The rows lie along a hidden order. The number after each row says roughly how far along it the row is, from 0 to 9. A new part has a new order.
[ -5  -1   2  -5   8   7   0   3  -5  -3  -4  18  -8   0   0  -1   4  -3
  -4  -2 -11  -5  -6 -12  10  -4  -3 -10 -11   7  -2  11  -7 -17   4  -4
   6   4   1   2  -3] : 2
[  1  -3  -1  -8  -4   7   1  -5  -2   1  -7  12 -13   2  -1  -5  -3   4
  -1  -1  -3  -3  -3   1  12   0  -3  -6 -12   5 -11   6  -7 -14   7 -23
   3   1   2  -1   0] : 3
[-16  -1   6   5  31  20  -4   7  -9   0   2  17  27  -2   1  -5   8  -1
  -7   5 -20  -7  -3 -16   4  -6  -2 -17   4   7  14  16  -6 -18   1  20
  13  12   2   5  -3] : 3
[-6 -4  0  0  7 -6 -2  7  2  2  4 12  6 -3  3 -8  1 -1 -3 12 -3 -8 -2 -2
  9  0  0 -6 -1  3  1 12 -3 -7  0  3  1  3  3  2  0] : 3
[  0  -6   1  -3  12  58   0 -14  -5  11 -11   0  16   4   0  -1  -2   4
   1   7 -12  -8   2  11  -4  11  -6 -18   2   5   1  -6   2 -22   6 -11
  10  10   2  -5   0] : 7
[ -3  -7  -4  -8   9  20   1   7   0   4   3   2  18  -4   2  -7   2 -11
  -4  17   6  -5   3  -6  -4  14   1  -6  -2   6   2 -10   7 -10  -7   4
  -2   4   5   1   1] : 9
[ -8  -1   1  -2   4   2  -3   9  -1   4   2  15  -3   0   2  -3   4  -4
  -5   9  -7  -8  -6  -8  11  -5  -2  -8  -2   4   6  13   0 -13   1  -2
   2   4   2   1   0] : 1
[ -7  -7  -2  -5  15  27   3   0   1  12   1   0  23  -2   2 -13  -4   1
  -4  25  -7 -11   4   3   2  11  -2 -12   7   2   1  -3   5 -14   1  -2
   4   9   7   1   0] : 7
[  1  -5  -2  -5   2  32  -2  -6  -2   6  -7   5   2   4   2   4   0   1
   1   5  -3  -6   1   5   0   9  -4 -10  -4   5  -1 -10   4 -15   1 -15
   4   5   2  -3   1] : 6
[-12   0   5  11  21 -13  -2   5   0  -3   8  16  24  -1   3  -9   3   7
  -4  12 -16  -9  -2  -2   8  -1   1  -7   9   0   9  34 -10  -3   3  25
   6   6   2   4  -2] : 1
[-14  -5   3   6  22   8  -2   5  -2   6   6  14  28   0   3 -10   2   6
  -5  16 -15 -11  -1   1   7   1  -1 -13  10   3  12  23  -4  -9   3  16
   7  10   4   2  -1] : 3
[-10  -3  -3  -8   6  -7   1  19   1   7   5  11 -12  -6   2  -3   4 -13
  -7  13  -4  -7  -6 -20   8  -1   0  -6  -5   5   5   3   5 -12  -3  -7
  -2   4   5   3  -1] : 3
[-10   3   3   5  10  -2  -5  11  -1   0   5  14   3   2   3   0   7  -1
  -4   2  -7  -6  -6 -11   8  -8   0  -7   6   2  13  16   0  -6   0  12
   1   4   0   3  -1] : 0
[ -3  -6  -1   0  10   1   1   0   3   1   3   2  19  -3   3 -10  -2   1
  -2  16  -2  -8   4   2   2   8   1  -3   2   0  -3   4  -2  -5   0   7
   2   3   4   2  -1] : 6
[-12  -3   2   2  18  48  -6   1  -9  10  -4  15  18   5   1   3   6   1
  -3   1 -18  -5  -3  -3   3   2  -7 -23   6   7  17   6   6 -22   5  -3
   7  13   1  -2  -1] : 2
[ -2  -8  -5  -6   2  16  -1   8   3   7   3   2  11  -1   4  -4   0  -6
  -1  16   7  -6   2   2  -1  11   0  -5   0   4   3 -10  10  -8  -6  -4
  -6   4   5  -1   2] : 7
[ -1  -4   1  -2  16  51  -3  -9  -7   1  -9   8  18   3   2   9   6  -2
   0   1  -8  -5   3  -3  -8  11  -4 -15  -2   8   4 -13   3 -20  -1  -1
  11   9   1  -2  -1] : 8
[ -4  -6   0   0   6  13   3  -6   3  11  -3   0   8   1   1 -13  -8   9
  -2  15  -8 -11   0  15   6   3  -3  -8   4  -1  -5   8  -3  -9   9  -9
   4   5   4  -1   0] : 4
[  5  -2  -2  -3   0   4   1  -8   1  -4  -4   1   0  -2   1  -4  -2   0
   2   5   3  -3   4   6  -1   8   1   2  -6   1 -12  -4  -4  -4   1  -1
   4  -1   1   1  -1] : 7
[-11  -9   0  -7  24  12   2  14  -4   2   3  11  22  -9   1  -9   6 -13
  -8  12  -6  -4  -1 -18  -1   6   1 -12  -7  10   6   3  -1 -16  -6  11
   4   9   6   4  -3] : 7
[ -2  -3   0  -7   2  19  -2   4  -5   0  -5  15 -10   2   0   6   4  -3
  -2  -4  -4  -2  -5 -10   6  -1  -3 -12 -11   8  -1  -4   0 -16   1 -13
   2   4   1   0  -1] : 3
[-11   0   3   5  16  23  -6   5  -5   7   2  15  17   4   2   0   6   3
  -4   5 -15  -7  -4  -5   7  -5  -4 -15  10   3  18  17   3 -13   4   6
   8   9   1   1   0] : 1
[ -1  -4  -3 -12   0  18  -1   3  -4   3  -6   6 -15  -2   0   3   2  -4
  -2  -1   1   0   1 -14   2   2  -2 -10 -13   8  -7 -24   1 -15  -3 -22
   2   3   2   1   0] : 7
[-12  -4   2  -1  15  20  -1   1  -3  10  -3  16   9   1   1  -9   0   3
  -6  11 -16 -11  -5  -2  11  -3  -4 -15   0   5   4  18  -5 -22   7  -8
   9  10   4   1  -1] : 2
[  1  -4  -4 -10   4   4   5  -3   3   3   1  -5  10  -6   1 -15  -4  -4
  -2  20   6  -8   5   3   0  13   2   2  -4   2 -10  -5  -1  -7  -2  -2
   2   0   4   1   2] : 9
[ -8  -5   2   2  19  45  -6  -2  -7   7  -5  12  20   4   3   6   5   2
  -2   0 -13  -5   0  -2  -2   6  -5 -20   3   7  12  -3   3 -19   1  -1
   8  12   1  -2   0] : 5
[-13  -1   9  -8  31  11   7  -8 -13  -2  -9  27   5  -5  -6 -20   2  -1
 -10   3 -35 -11  -7 -18  18  -9  -5 -18 -14   9  -9  39 -23 -32  18   1
  25  12   4   5  -8] : 0
[ -2  -8  -3 -11  11  49  -2   3  -5   6  -5   5  10   0   2   5   5 -10
  -2   7  -1  -3   2  -9  -5  13  -3 -16  -6  11   5 -21  10 -20  -5  -8
   2   8   3  -2   0] : 9
[ -8 -10   1  -8  19  63   5  -9  -6  21  -9   0  19   2  -1 -11  -6   4
  -4  21 -20 -13   0   9   3  11  -8 -25   7   6   3   0   4 -30  10 -17
  11  15   5  -5   0] : 6
[ -4  -9  -6 -10   1  -1   2   9   4   8   3   8  -1  -4   2 -11  -2  -5
  -3  18   5  -7   0  -2   6   6   2  -3  -6   5  -3   0   3  -8  -3 -12
  -4   3   6   1   1] : 6
[ 1 -5 -3 -6  5 16  0 -1  1  2 -1  3  9 -2  3 -6  0 -5  0 14  4 -6  4  2
 -2 10  0 -3 -2  3 -3 -8  5 -9 -2 -1  0  2  3  1  1] : 8

Part 2:
[  3   4   1  -4   3 -10  -5  -2  -2   0   2   2  -7   2   5  -4  -1   0
  -8 -10  -1  16   6  -2  -9  -7  12  -1   3  -8   8   0   1  -3   0  -2
  -1  10   7  -3  -1  -1  -6  -5   5   8   9   1   6   1   7   5   8  11
  -1   2  -1  -8   1   4   3   7  -1  -1   6   3   2  -8 -23   6  -4   2
   0   4   4   7  -2  -2  -3  -2   6   3 -15  -4 -12  -5  -1   2   5  -1
   0 -15   2   3   2  -4   2  -6   2   6   0  -6   3   5   2   2  -1   3
  -7  -8   2  -6   2 -14  -7  -4  -2  -2   3  -9   3   1   8  -3   1  -5
   3   3   1  -1   4  -5   2   6   8  -4   5   3 -14   2   0  -6  -1  -4
  -1   5   3  -4  -2  -1  -6   9  -1   0   0  -5   7   1  -4] : 9
[  0   3  -2  -9  -2  -8 -10   4  -5   2  -2  11  -8  -1   4  -6   2  -3
  -4   4  -3   8   3  -4  -5  -4   4  -4   0  -3  -1  -1  -4  -2  -2  -6
   5  14  -3  -2  -1  -4 -14  -2   4  10   3   2  -1   4  -3   0   9  -8
  -3   7  -2  -8  -4   7   7  -5  -1   1   6   0  -1   4 -30   3  -4  -2
  -4  -5  -8   5   0   6  -1  -4   7   1 -16  -1  -2  -4   0   4   7  -3
   0 -13   8   6  10  -2  -1   3   1   7  10 -10   3   5  -3   1   8  -1
  -3  -9  -3  -8   6 -18  -6 -12  -4   5   1  -7   2   0   3  -8  -1  -2
  -4   7   8  14   4   3   2   8   1   2   4   9 -14  -3   4  -1   3   0
  -7  11   5  -8   2   3   1  10   1  -1   8 -12   5  -1  -3] : 9
[  1   3   1 -10  -1  -8 -10   1  -2   0   0   4  -6   1   6  -2   2  -4
  -1  -4  -1  15   6  -1 -15  -7   5  -1   0 -10   7   0  -5  -4  -1  -4
   2   9   0  -4  -1  -3  -7  -5   2  10   4   2   0   1  -3   1   9   1
  -2   8  -1  -7   0   9   8  -1   2   0   5  -1  -4  -2 -21   7  -7  -4
  -4  -6  -6   8  -1   7   0  -3   6   3 -18  -4 -10  -5  -1   2   1  -3
   0 -12   5   5   6  -1   1  -1   4  10   2  -9   4  -1  -1  -1  11   0
  -3  -6   2  -9   5 -16  -5  -7  -2   1   2  -6   4   2   6 -10  -1  -4
   1   8   4   5   6   6   5  10   4   0  10   5 -11   2  -1  -3   0  -4
  -4  11   4  -8   0   1  -7   9  -6  -3   5  -7   6   0  -2] : 9
[ 14  -1  -1 -15  -6  -9 -16  -2   2   3   3   3 -15   1  -1   0   3  -6
   5   8  -3   5   6  -3 -14  -4  -6  -4   4  -4  -7  -5  -9   0  -2  -8
   9  15  -4   2   1   1  -4   5  -3   8   4  -1  -1  -3  -5  -2   2  -5
  -2   2   2 -10   4   9   6 -11   2  -1  -1  -3 -10   3 -27   8  -7 -10
   3  -4  -5   7   0   9  -3  -5   5  -3 -14   4  -4   0  -3   6   3  -4
  -3  -8   5   4  12   1   6   9   0   7  11   7  -4  -6  -6   3  17  -6
   3  -8  -6 -11   2 -22   3 -18  -1  10  -2   8   0   4   0 -18   0   1
  -4  -3  11  16   5  11   5   2  -2   8   8   9 -12   0   0   4   4  -3
  -8  18   0  -8   1  -7  -7  14   2   1  19 -18   6   5   4] : 9
[  0   4   3  -6   4 -11 -20  -4   4   0  -2   3  -6   7   8  -6  -1  -1
  -5 -10   0  23   6   2 -14 -11  11  -2  -5 -13  16   1  -1  -5  -2  -2
   0   7   4  -6  -2   2  -2  -6   5  13  10   9   3  11   5  -2   5   8
   0   7  -1  -6  -2   5   7  10  -3  -1   3   0  -5  -9 -21  10  -7   0
  -4  -1  -6   7   1   2  -2  -8   5   0 -20  -6 -11  -6   0  -1   2  -1
   0 -14   4   3   7  -5   6   0   4   9   0 -13   6  -1   1   3   2   3
 -11  -5   2  -9   6 -14  -9  -2  -2  -1  -2 -14   4   2  11 -13  -3  -5
   5   9   3  -3  -1   5   3   7  12  -2   5  -1 -11   9  -3  -8  -3  -3
  -4  20  -2  -6  -3  -1 -12   9  -9  -3   6   0   9  -7  -5] : 8
[-22  37   2  33  19 -11 -63 -18  26   5 -17  27 -17 -24  -8 -41   0  10
 -20  14 -34  63  24   4 -51  17  51   4  11 -17  49   1  -1   6 -20 -10
  29  59  18  19 -11  49   6 -29  44  16  15 -11 -22  27   7  15   3 -38
  13 -23  22 -55  28  19  20   4  19  -9   1 -11 -18   2 -35 -10   4   6
 -19   0   3  37  -3  -2  -3 -21   0  31 -47  -9 -18 -32  22 -16  21 -14
  -9 -32   2  27  -3 -15  -3   7  38  41  22  15   9   4  -1 -12  37  11
 -17 -48 -18 -11   0 -21 -27 -32 -29  -6  21   2 -11   6  30 -39 -11   1
  -9  29  14   0  -7  11  12  -6  16   5  22   2  -6 -17   0 -29 -11 -14
 -31 -14   6 -11 -13   2   8  40  15 -25 -16  18 -24  19 -53] : 0
[-19  28  -9  23  11  -3 -63  -7  16   2 -15  -2 -20 -19   6 -41  -5   7
 -24  10 -29  42  28  -7 -41   4  39  -4  14  -9  52  -1   2   4 -10 -11
  12  63  34   9  -6  10  -3 -13  36  22   3  -5 -18  36  11  19  14 -25
  15 -18   9 -38   3   9  17  -1   7  -8   5  -4  -5  15 -45  14  16  -2
  -9   2  -5  31   3  -7  -5 -10  -1  24 -21 -11   0 -26  19  -4  14  -8
  -7 -37  12  27  13  -6  -2   1  27  29  32  10  13  15  -8   1  38   6
 -20 -41 -21 -16  -8 -30 -21 -19 -30 -12   3  -4  -4   2  19 -27  -5 -16
 -21  22  16  18 -13  27   2   6  12   8  21  10 -19  -9   4 -20  -8  -8
 -20   9   0 -26 -11   6  -3  30  20  -3  13   6 -21   8 -38] : 3
[  5   1  -1  -7  -1  -6 -16  -1   1   2   1   2  -9   3   2  -1  -1  -1
   2   2  -1   4   3  -1  -6  -2  -2  -3   1  -5  -1  -2  -4  -1  -2  -5
   5   9  -1  -2  -1   1  -5   1   1   7   5   2   0   5   2  -1   3  -3
  -1   3  -1  -6   1   4   4   0   0   0   0  -1  -4  -2 -20   6  -4  -4
   1  -1  -3   3   1   4  -3  -5   4  -1 -11   2  -3  -1  -2   1   3  -2
  -2  -7   4   2   6  -1   5   5   0   3   5  -1   1   0  -3   3   6  -3
  -1  -5  -2  -6   2 -12   0  -9  -1   5  -1  -1   2   2   3  -7  -1   1
  -1   0   6   8   2   3   2   1   2   3   3   5 -12   0   3   0   1  -1
  -4  13   0  -6   1  -3  -4   8   3   0   9 -11   4   0   0] : 9
[  6   3   3  -9   2 -15 -15  -4   3   1   2   1  -8   7   4   1   0   0
  -5  -6  -3  14   6  -1  -7  -7  11  -3   2 -13   7   2   0  -5   0  -2
   0   5   5  -3  -3   3  -2  -3   4   6   9   2   5  10   4   0   9   9
   0   5   1  -7   0   5   3   9  -2   0   6   1  -4 -13 -21   9  -7  -3
  -2  -2   5   4  -1   2  -3  -7   6   3 -16   0 -12  -8   0   0   5  -1
  -2 -14   4   0   4  -2   7   0   2  10   3 -10   3   1   0   3  -2   0
  -9  -6   1  -7   3 -14  -5  -4  -1  -3  -1 -11   2   0  10 -11   1  -4
   6   0   6  -4   3   0   3  10   8  -5   2   2 -17   3  -1  -8  -1  -2
  -2  13   0  -5  -3  -3 -10   7  -3  -1   0  -2   6  -1  -1] : 9
[ -2   5   1 -12  -1 -11 -17   3  -4   1  -5  11  -6   0   9  -9   4  -6
  -8  -3  -2  22   7  -1 -15 -11  11  -4  -4 -15  13   1  -4  -6  -1  -4
   4  10  -3  -7  -2  -5 -13  -8   6  15   3   6   0   7 -10   0  13  -8
  -3  12  -3  -9  -5  10  12  -4  -1   2  10  -1  -3   1 -32   6  -8  -1
  -9 -12 -15  10   1   7   0  -2   9   4 -26  -7  -9  -8   3   1   5  -4
   0 -19  11   8  10  -3  -2  -2   5  17   5 -20   6   1  -1  -1   9   1
  -6  -8  -1 -11  11 -20 -11  -8  -3   3   1 -13   1   0   8 -15  -4  -6
   1  17   9  10   5  12   5  16   6  -1  10   9 -11   2  -1  -4   0  -2
  -7  16   5  -9  -1   4  -5  12 -10  -5   6  -6   7  -4  -7] : 8
